Here is a tiny trained network, its code and every weight. The questions are about switching its units off for an input and a target symbol, where a switched-off unit gives its printed mean instead of its output.

import numpy as np


def w(rows, s, z=0):
    codes = np.array(rows[::2]) - 128.0
    scale = np.full(codes.shape[1], s)
    scale[-1] = z or s
    return codes * scale


def norm(h):
    return h / np.sqrt((h * h).mean(-1, keepdims=True) + 1e-5)


def f(y):
    return y / 2 * (1 + np.tanh(0.7978845608 * (y + 0.044715 * y**3)))


def softmax(a):
    e = np.exp(a - a.max(-1, keepdims=True))
    return e / e.sum(-1, keepdims=True)


def log_softmax(a):
    a = a - a.max(-1, keepdims=True)
    return a - np.log(np.exp(a).sum(-1, keepdims=True))


def net(x, mask):
    ids = ['ΘΠΩδζλξψ'.index(c) for c in x.split()]
    T = len(ids)
    res = E[ids] + P[:T]
    u = 0
    for l in range(2):
        r = norm(res)
        for j in range(2):
            rows = slice(4 * j, 4 * j + 4)
            q, k, v = (r @ M[l][rows].T for M in (Q, K, V))
            z = softmax(np.where(np.tri(T) > 0, q @ k.T / 4**0.5, -1e9)) @ v
            o = O[l][rows]
            res = res + np.where(mask[u + j], z, o[:, -1]) @ o[:, :-1]
        u += 2
        y = f(norm(res) @ A[l][:, :-1].T + A[l][:, -1])
        res = res + np.where(mask[u : u + 4], y, B[l][:, -1]) @ B[l][:, :-1]
        u += 4
    return log_softmax(norm(res)[-1] @ U[:, :-1].T + U[:, -1])


Q, K, V, O, A, B = {}, {}, {}, {}, {}, {}
E = w([
[148,111,110],'Θ',
[145,119,107],'Π',
[154,121,114],'Ω',
[156,122,114],'δ',
[140,94,96],'ζ',
[98,54,143],'λ',
[120,34,114],'ξ',
[1,188,229],'ψ',
],0.013)
P = w([
[109,147,122],'0',
[133,221,146],'1',
[59,104,109],'2',
[248,82,112],'3',
[121,158,160],'4',
[53,85,97],'5',
[241,85,117],'6',
[125,158,159],'7',
[51,68,97],'8',
[234,82,124],'9',
[134,148,157],'10',
[54,58,90],'11',
[239,81,125],'12',
],0.011)
Q[0] = w([
[92,113,181],'0.h0',
[2,158,187],'0.h0',
[221,151,33],'0.h0',
[149,47,90],'0.h0',
[47,163,188],'0.h1',
[145,93,67],'0.h1',
[31,151,136],'0.h1',
[106,187,220],'0.h1',
],0.013)
K[0] = w([
[60,114,165],'0.h0',
[62,130,239],'0.h0',
[191,171,45],'0.h0',
[141,83,41],'0.h0',
[71,97,191],'0.h1',
[162,137,15],'0.h1',
[50,36,124],'0.h1',
[105,109,253],'0.h1',
],0.014)
V[0] = w([
[78,40,157],'0.h0',
[75,165,73],'0.h0',
[255,126,71],'0.h0',
[26,70,149],'0.h0',
[165,174,128],'0.h1',
[21,99,180],'0.h1',
[84,167,94],'0.h1',
[101,81,134],'0.h1',
],0.0081)
O[0] = w([
[175,82,39,188],'0.h0',
[55,101,132,130],'0.h0',
[111,198,138,240],'0.h0',
[166,2,50,143],'0.h0',
[149,106,89,157],'0.h1',
[137,90,234,3],'0.h1',
[106,90,120,155],'0.h1',
[104,164,177,97],'0.h1',
],0.0076,0.002)
A[0] = w([
[29,122,172,60],'0.n0',
[141,198,249,21],'0.n1',
[224,152,177,1],'0.n2',
[187,111,242,17],'0.n3',
],0.011,0.0046)
B[0] = w([
[95,58,161,160],'0.n0',
[189,255,61,253],'0.n1',
[68,83,121,115],'0.n2',
[133,210,187,129],'0.n3',
],0.0096,0.0014)
Q[1] = w([
[208,109,113],'1.h0',
[85,137,130],'1.h0',
[208,111,149],'1.h0',
[250,117,180],'1.h0',
[149,123,45],'1.h1',
[172,168,140],'1.h1',
[48,136,79],'1.h1',
[77,138,79],'1.h1',
],0.018)
K[1] = w([
[15,163,144],'1.h0',
[181,94,145],'1.h0',
[51,157,92],'1.h0',
[4,159,13],'1.h0',
[40,187,71],'1.h1',
[59,58,103],'1.h1',
[184,205,24],'1.h1',
[137,195,6],'1.h1',
],0.012)
V[1] = w([
[122,128,2],'1.h0',
[232,78,42],'1.h0',
[15,40,122],'1.h0',
[19,94,94],'1.h0',
[79,30,192],'1.h1',
[164,198,151],'1.h1',
[195,141,126],'1.h1',
[146,170,170],'1.h1',
],0.0093)
O[1] = w([
[151,220,18,250],'1.h0',
[183,127,58,157],'1.h0',
[51,50,2,195],'1.h0',
[98,138,68,217],'1.h0',
[146,6,115,38],'1.h1',
[120,164,96,110],'1.h1',
[144,166,112,109],'1.h1',
[105,155,49,85],'1.h1',
],0.0084,0.002)
A[1] = w([
[11,44,149,127],'1.n0',
[209,56,82,132],'1.n1',
[86,91,214,88],'1.n2',
[53,155,179,4],'1.n3',
],0.012,0.003)
B[1] = w([
[86,135,187,253],'1.n0',
[123,21,180,249],'1.n1',
[87,121,83,152],'1.n2',
[189,182,8,125],'1.n3',
],0.014,0.0045)
U = w([
[176,117,163,132],'Θ',
[139,155,178,123],'Π',
[188,111,168,174],'Ω',
[134,150,152,149],'δ',
[78,154,95,98],'ζ',
[113,83,123,254],'λ',
[130,74,50,58],'ξ',
[8,123,152,31],'ψ',
],0.017,0.0037)

Each question gives the input, a string of symbols that net reads in full, and the target symbol t.
The units are the heads (4 rows each of Q, K, V and O) and the neurons (one row each of A and B). Each row of codes is followed by its name. A weight is (code - 128) times the scale printed after its matrix; where a second scale follows, it is the last column's (O, A, B and U).
mask holds one flag per unit, layer by layer, with each layer's heads first. A switched-off unit (its flag False) gives its mean, the last column of its rows in O or B, instead of its output. The means were averaged over made-up inputs and are rounded, as every weight is.
A unit's drop is (log p(t) with every unit on - log p(t) with that unit switched off) / (log p(t) with every unit on - log p(t) with every unit switched off).
The circuit of an input: a set's keep is (log p(t) with only the set's units on - log p(t) with every unit switched off) / (log p(t) with every unit on - log p(t) with every unit switched off). Starting from all 12 units, units are removed one at a time, each time the one whose removal leaves the highest keep (on an exact tie, the one counted first), for as long as the keep stays at least 0.8.
units of the circuit, in order: the units of the circuit, biggest drop first
unit that matters most: the unit with the biggest drop
k most important neurons: the k neurons with the biggest drops, biggest first
k most important neurons of layer l: the k neurons of layer l with the biggest drops, biggest first
which heads matter: for each layer, one digit per head in row order, 1 if its drop is at least 0.15 and else 0, layers parted by /
input ψ Ω ψ ζ ζ Ω, target ζ: units of the circuit, in order -> (1.h1)
input Π ψ Π ζ Θ Ω Θ Θ λ ψ ψ ζ Θ, target ψ: units of the circuit, in order -> (0.h1 0.h0 1.h0 0.n1)
input Θ ζ Π ψ, target ζ: which heads matter -> 11 / 10
input Π Ω δ ψ ζ ζ ψ δ Ω Θ ζ ψ Π, target ψ: 2 most important neurons of layer 0 -> (0.n1 0.n0)
input Π δ δ ζ ζ ζ Ω λ δ ζ, target ψ: 2 most important neurons -> (0.n1 0.n0)
input ζ λ Π Ω ξ Θ ζ ψ ζ λ, target ξ: which heads matter -> 11 / 10
input Θ ζ λ ψ, target ζ: 4 most important neurons -> (0.n3 1.n3 1.n2 0.n1)
input Π Ω δ ψ λ Θ ξ, target ψ: which heads matter -> 11 / 10
input ζ Π ψ ψ Π δ Π ξ, target ξ: units of the circuit, in order -> (0.h0 1.h1)
input ξ ζ Ω, target ξ: 3 most important neurons -> (0.n1 1.n0 0.n3)
input Π Π ψ Θ λ ζ ψ Ω δ δ ζ δ, target ψ: 4 most important neurons -> (1.n0 0.n1 0.n3 0.n2)
input ζ ζ ζ ψ ψ Ω Π Θ Ω Π ζ ζ Θ, target ξ: which heads matter -> 01 / 10
input Θ Θ δ λ ζ ζ ψ δ ξ λ, target ζ: units of the circuit, in order -> (0.h1 0.h0 1.h1)
input Θ ψ ζ δ λ ζ Π ζ Θ δ, target ζ: which heads matter -> 11 / 10
input ζ ζ δ ζ Θ ζ Π Ω Θ Ω, target ξ: which heads matter -> 00 / 10
input ζ Π λ ζ δ δ ψ, target ξ: which heads matter -> 10 / 11
input λ δ λ Π ζ Ω δ ζ δ ψ, target Ω: units of the circuit, in order -> (1.h0)
input ξ δ Θ, target ξ: 3 most important neurons -> (0.n1 1.n0 0.n3)
input ζ ψ Θ ζ ζ λ ψ, target ξ: units of the circuit, in order -> (0.h0 1.h0 0.n3)
input Θ Π ζ Θ, target ζ: which heads matter -> 11 / 10
input ζ Π Ω λ λ ζ ζ λ δ ψ ψ Θ, target ψ: 3 most important neurons -> (1.n0 0.n1 0.n3)
input λ δ δ ψ, target Ω: 2 most important neurons of layer 0 -> (0.n1 0.n3)
input ζ Ω Π ψ ζ Θ Π ψ λ δ ψ Ω, target ψ: unit that matters most -> 0.h0
input Ω ψ Ω ζ Π, target Π: which heads matter -> 10 / 00
input Θ δ δ δ ζ ξ ξ, target ζ: which heads matter -> 11 / 11
input ψ ξ λ λ ψ λ ψ ζ Π λ ψ Ω, target ψ: 2 most important neurons -> (0.n3 1.n0)
input Π δ ζ Ω δ ζ, target ζ: 2 most important neurons of layer 0 -> (0.n2 0.n3)
input ζ δ δ, target ζ: units of the circuit, in order -> (1.h1)
input Ω Π λ ψ Ω, target Π: which heads matter -> 10 / 00
input ψ λ λ δ λ λ ζ ζ ξ Θ Π ζ ψ, target λ: which heads matter -> 10 / 01
